Here is a tiny trained network, its code and every weight. The questions are about switching its units off for an input and a class, where a switched-off unit gives its printed mean instead of its output.

import numpy as np


def w(rows, s, z=0):
    codes = np.array(rows[::2]) - 128.0
    scale = np.full(codes.shape[1], s)
    scale[-1] = z or s
    return codes * scale


def f(y):
    return np.maximum(y, 0)


def log_softmax(a):
    a = a - a.max(-1, keepdims=True)
    return a - np.log(np.exp(a).sum(-1, keepdims=True))


def net(x, mask):
    res = np.array(x, float).reshape(1, 7) / 4 @ E
    y = f(res @ A[0][:, :-1].T + A[0][:, -1])
    res = res + np.where(mask, y, B[0][:, -1]) @ B[0][:, :-1]
    return log_softmax(res[-1] @ U[:, :-1].T + U[:, -1])


A, B = {}, {}
E = w([
[15,172,242],'x0',
[112,1,194],'x1',
[133,162,187],'x2',
[136,186,199],'x3',
[26,104,99],'x4',
[194,75,100],'x5',
[133,100,85],'x6',
],0.0091)
A[0] = w([
[76,146,129,255],'n1',
[72,206,112,174],'n2',
[221,90,142,141],'n3',
[70,90,100,148],'n4',
[123,58,104,182],'n5',
[150,111,159,109],'n6',
[89,45,188,61],'n7',
[62,84,97,139],'n8',
[148,137,65,104],'n9',
[185,114,3,215],'n10',
[157,152,141,150],'n11',
[88,109,62,146],'n12',
[141,173,59,53],'n13',
[72,148,173,139],'n14',
[94,162,137,82],'n15',
[167,180,131,102],'n16',
[167,125,183,108],'n17',
[91,174,142,63],'n18',
[99,138,132,145],'n19',
[172,160,113,75],'n20',
[155,118,134,175],'n21',
],0.013,0.0063)
B[0] = w([
[86,70,132,190],'n1',
[135,28,138,193],'n2',
[150,39,117,191],'n3',
[3,176,87,170],'n4',
[59,101,82,190],'n5',
[144,124,126,144],'n6',
[100,175,176,179],'n7',
[23,178,160,174],'n8',
[182,164,39,171],'n9',
[116,116,2,254],'n10',
[99,116,79,153],'n11',
[75,172,70,174],'n12',
[91,166,93,166],'n13',
[97,105,116,182],'n14',
[83,103,123,152],'n15',
[119,130,46,159],'n16',
[146,142,89,154],'n17',
[104,101,127,157],'n18',
[84,103,107,150],'n19',
[108,171,95,152],'n20',
[94,93,112,156],'n21',
],0.0073,0.016)
U = w([
[163,177,173,30],'0',
[88,185,147,239],'1',
[135,50,123,159],'2',
[27,167,137,126],'3',
[125,246,172,3],'4',
[88,196,71,169],'5',
],0.011,0.0064)

Each question gives the input, the list of numbers given to net, and the class t.
The units are the neurons (one row each of A and B). Each row of codes is followed by its name. A weight is (code - 128) times the scale printed after its matrix; where a second scale follows, it is the last column's (A, B and U).
mask holds one flag per neuron, in row order. A switched-off neuron (its flag False) gives its mean, the last column of its row in B, instead of its output. The means were averaged over made-up inputs and are rounded, as every weight is.
A unit's drop is (log p(t) with every unit on - log p(t) with that unit switched off) / (log p(t) with every unit on - log p(t) with every unit switched off).
The circuit of an input: a set's keep is (log p(t) with only the set's units on - log p(t) with every unit switched off) / (log p(t) with every unit on - log p(t) with every unit switched off). Starting from the 12 units with the biggest drops (on a tie, the unit counted first), units are removed one at a time, each time the one whose removal leaves the highest keep (on an exact tie, the one counted first), for as long as the keep stays at least 0.8.
circuit, biggest first: the units of the circuit, biggest drop first
top k neurons: the k neurons with the biggest drops, biggest first
drop of u: that unit's drop, to one decimal
input [5,-3,-3,-1,-5,5,-7], class 1: circuit, biggest first : n10, n5
input [-4,5,-8,-5,5,-3,6], class 3: top 2 neurons : n8, n4
input [4,-1,-5,-4,-5,-2,-7], class 1: top 3 neurons : n10, n3, n5
input [6,3,6,-1,1,6,-3], class 1: top 2 neurons : n10, n5
input [8,3,-4,-1,-5,0,2], class 1: top 2 neurons : n10, n5
input [-2,0,8,6,-3,6,-5], class 0: top 4 neurons : n10, n2, n5, n1
input [5,-2,6,-6,-4,4,-5], class 1: drop of n5 : 0.1
input [-2,2,2,2,-6,-5,-7], class 0: drop of n10 : 0.4
input [4,-1,-6,8,-1,7,-5], class 2: drop of n4 : 0.3
input [-6,8,-1,-1,6,0,6], class 3: drop of n8 : 0.2
